Below are the code and all the weights of a small trained network. Each question names an input and a target symbol and asks about switching units off, where a switched-off unit gives its printed mean instead of its output.

import numpy as np


def w(rows, s, z=0):
    codes = np.array(rows[::2]) - 128.0
    scale = np.full(codes.shape[1], s)
    scale[-1] = z or s
    return codes * scale


def norm(h):
    return h / np.sqrt((h * h).mean(-1, keepdims=True) + 1e-5)


def f(y):
    return y / 2 * (1 + np.tanh(0.7978845608 * (y + 0.044715 * y**3)))


def softmax(a):
    e = np.exp(a - a.max(-1, keepdims=True))
    return e / e.sum(-1, keepdims=True)


def log_softmax(a):
    a = a - a.max(-1, keepdims=True)
    return a - np.log(np.exp(a).sum(-1, keepdims=True))


def net(x, mask):
    ids = ['βεζηλπτψ'.index(c) for c in x.split()]
    T = len(ids)
    res = E[ids] + P[:T]
    u = 0
    for l in range(3):
        q, k, v = (norm(res) @ M[l].T for M in (Q, K, V))
        z = softmax(np.where(np.tri(T) > 0, q @ k.T / 4**0.5, -1e9)) @ v
        res = res + np.where(mask[u], z, O[l][:, -1]) @ O[l][:, :-1]
        u += 1
        y = f(norm(res) @ A[l][:, :-1].T + A[l][:, -1])
        res = res + np.where(mask[u : u + 4], y, B[l][:, -1]) @ B[l][:, :-1]
        u += 4
    return log_softmax(norm(res)[-1] @ U[:, :-1].T + U[:, -1])


Q, K, V, O, A, B = {}, {}, {}, {}, {}, {}
E = w([
[171,102,143,204,128,75,98],'β',
[198,158,97,102,99,102,98],'ε',
[190,91,16,170,82,77,225],'ζ',
[135,127,105,113,7,147,139],'η',
[83,153,186,96,120,80,127],'λ',
[152,91,46,20,149,180,120],'π',
[91,27,78,87,244,81,118],'τ',
[66,160,104,129,117,173,120],'ψ',
],0.02)
P = w([
[120,78,61,2,10,12,117],'0',
[128,35,152,8,50,83,140],'1',
[133,24,172,24,84,115,151],'2',
[124,65,141,68,103,133,145],'3',
[116,87,123,91,132,159,135],'4',
[111,99,99,132,168,182,130],'5',
[67,140,48,132,164,186,96],'6',
[65,171,45,124,190,164,103],'7',
],0.0087)
Q[0] = w([
[107,91,4,159,127,116,139],'0.h0',
[78,153,193,180,160,178,13],'0.h0',
[218,87,81,178,107,113,137],'0.h0',
[9,121,230,161,171,112,162],'0.h0',
],0.013)
K[0] = w([
[165,43,34,184,151,132,216],'0.h0',
[97,142,123,164,100,154,6],'0.h0',
[201,115,152,151,122,86,139],'0.h0',
[47,117,152,144,170,115,25],'0.h0',
],0.012)
V[0] = w([
[205,10,84,207,128,118,184],'0.h0',
[212,114,189,181,98,195,85],'0.h0',
[24,140,161,162,144,1,151],'0.h0',
[138,158,77,212,162,114,232],'0.h0',
],0.0087)
O[0] = w([
[90,152,122,50,2,75,148,253],'0.h0',
[22,76,100,126,95,86,32,35],'0.h0',
[211,123,185,66,210,156,149,112],'0.h0',
[82,154,86,62,128,103,210,132],'0.h0',
],0.0094,0.0069)
A[0] = w([
[60,156,212,156,182,255,179,167],'0.n0',
[67,171,93,171,34,116,117,2],'0.n1',
[87,128,22,144,16,115,122,115],'0.n2',
[153,132,200,4,87,79,93,136],'0.n3',
],0.0088,0.0053)
B[0] = w([
[188,30,21,117,111,248,202,159],'0.n0',
[158,121,254,92,181,166,112,163],'0.n1',
[178,116,203,36,214,126,75,250],'0.n2',
[234,181,89,103,231,225,198,192],'0.n3',
],0.0084,0.013)
Q[1] = w([
[87,136,138,157,49,93,130],'1.h0',
[160,141,99,84,170,222,150],'1.h0',
[26,135,13,172,77,96,183],'1.h0',
[78,244,159,254,76,75,186],'1.h0',
],0.0086)
K[1] = w([
[168,142,122,107,187,115,118],'1.h0',
[50,148,114,120,91,94,165],'1.h0',
[252,145,126,169,108,122,149],'1.h0',
[253,92,140,129,86,111,73],'1.h0',
],0.014)
V[1] = w([
[105,201,185,116,139,2,175],'1.h0',
[207,193,204,183,112,80,34],'1.h0',
[39,189,130,78,40,246,157],'1.h0',
[140,124,221,164,94,87,201],'1.h0',
],0.0083)
O[1] = w([
[74,148,127,219,167,84,140,74],'1.h0',
[231,185,22,164,158,88,42,2],'1.h0',
[74,183,134,2,126,229,138,150],'1.h0',
[120,240,175,199,183,168,212,87],'1.h0',
],0.0081,0.0045)
A[1] = w([
[64,198,163,127,16,42,150,69],'1.n0',
[132,206,33,204,60,60,57,2],'1.n1',
[155,249,145,97,131,71,73,81],'1.n2',
[132,168,159,66,157,174,167,114],'1.n3',
],0.012,0.0087)
B[1] = w([
[228,98,247,82,98,68,80,163],'1.n0',
[144,102,73,181,195,84,67,127],'1.n1',
[193,128,180,144,185,109,124,157],'1.n2',
[61,173,81,116,146,82,102,254],'1.n3',
],0.013,0.0088)
Q[2] = w([
[106,84,145,55,129,110,44],'2.h0',
[141,10,130,129,136,154,148],'2.h0',
[198,160,135,183,119,93,53],'2.h0',
[48,91,104,178,139,216,153],'2.h0',
],0.013)
K[2] = w([
[54,130,48,165,181,157,103],'2.h0',
[32,52,96,128,103,118,201],'2.h0',
[135,69,212,109,234,166,112],'2.h0',
[252,112,85,108,60,105,213],'2.h0',
],0.012)
V[2] = w([
[109,180,115,100,46,60,83],'2.h0',
[145,109,210,84,167,59,101],'2.h0',
[114,208,203,148,97,162,131],'2.h0',
[66,123,110,91,248,140,136],'2.h0',
],0.015)
O[2] = w([
[140,45,172,161,84,136,78,113],'2.h0',
[137,114,167,192,137,80,129,254],'2.h0',
[237,144,189,85,147,143,83,51],'2.h0',
[42,155,140,172,250,98,118,153],'2.h0',
],0.016,0.0096)
A[2] = w([
[216,174,181,106,56,139,136,80],'2.n0',
[23,53,117,108,67,71,53,86],'2.n1',
[105,250,135,132,114,75,121,2],'2.n2',
[210,80,101,147,128,82,100,27],'2.n3',
],0.013,0.0053)
B[2] = w([
[89,139,143,140,224,118,158,254],'2.n0',
[155,72,92,122,252,74,168,225],'2.n1',
[218,140,98,143,203,94,138,182],'2.n2',
[56,115,130,92,68,151,84,206],'2.n3',
],0.016,0.0054)
U = w([
[170,115,130,117,53,104,177,150],'β',
[132,126,87,157,50,147,69,243],'ε',
[126,127,190,88,124,158,149,79],'ζ',
[155,93,206,110,129,158,61,145],'η',
[246,151,112,121,188,157,130,74],'λ',
[157,17,78,71,194,132,91,1],'π',
[29,131,137,196,144,113,115,125],'τ',
[87,133,81,71,100,207,95,191],'ψ',
],0.011,0.0081)

Each question gives the input, a string of symbols that net reads in full, and the target symbol t.
The units are the heads (4 rows each of Q, K, V and O) and the neurons (one row each of A and B). Each row of codes is followed by its name. A weight is (code - 128) times the scale printed after its matrix; where a second scale follows, it is the last column's (O, A, B and U).
mask holds one flag per unit, layer by layer, with each layer's heads first. A switched-off unit (its flag False) gives its mean, the last column of its rows in O or B, instead of its output. The means were averaged over made-up inputs and are rounded, as every weight is.
A unit's drop is (log p(t) with every unit on - log p(t) with that unit switched off) / (log p(t) with every unit on - log p(t) with every unit switched off).
The circuit of an input: a set's keep is (log p(t) with only the set's units on - log p(t) with every unit switched off) / (log p(t) with every unit on - log p(t) with every unit switched off). Starting from the 12 units with the biggest drops (on a tie, the unit counted first), units are removed one at a time, each time the one whose removal leaves the highest keep (on an exact tie, the one counted first), for as long as the keep stays at least 0.8.
units of the circuit, in order: the units of the circuit, biggest drop first
k most important neurons: the k neurons with the biggest drops, biggest first
top k neurons in layer l: the k neurons of layer l with the biggest drops, biggest first
input β η β τ ε τ, target τ: units of the circuit, in order : (2.h0)
input ε λ ε λ ψ ε η ε, target η: 4 most important neurons : (0.n0 0.n2 0.n1 0.n3)
input η π η β, target π: units of the circuit, in order : (2.n1 1.h0 0.h0)
input ε η π η η, target π: units of the circuit, in order : (2.n1 0.h0)
input ε η λ ε ε ε ε, target ε: units of the circuit, in order : (0.h0 1.h0)
input π η β, target π: units of the circuit, in order : (2.n1 0.h0 1.h0)
input ε ζ ε, target β: top 2 neurons in layer 0 : (0.n1 0.n0)
input ζ ε β, target τ: units of the circuit, in order : (0.h0 1.h0 1.n0)
input λ η ζ ε ε ψ ζ, target ψ: 2 most important neurons : (1.n0 0.n3)
input β η η η β, target η: 2 most important neurons : (2.n3 0.n0)
input λ π λ, target π: top 3 neurons in layer 0 : (0.n1 0.n0 0.n3)
input ψ τ ε β λ η, target λ: 3 most important neurons : (0.n2 2.n2 0.n1)
input ψ λ η λ η η η ψ, target ψ: top 2 neurons in layer 0 : (0.n2 0.n0)
input η λ ε, target λ: top neuron in layer 1 : (1.n3)
input η π π ψ β η, target ψ: top 2 neurons in layer 0 : (0.n3 0.n2)
input λ ψ ψ η η ψ η β, target ψ: 2 most important neurons : (0.n2 0.n1)
input η η ε, target η: top 2 neurons in layer 2 : (2.n3 2.n0)
input ζ ψ ζ ζ λ η ψ ζ, target ψ: top 2 neurons in layer 0 : (0.n2 0.n3)
input η β β ε, target ε: top 2 neurons in layer 1 : (1.n0 1.n1)
input τ π ψ β τ, target ψ: 3 most important neurons : (0.n0 0.n2 0.n3)
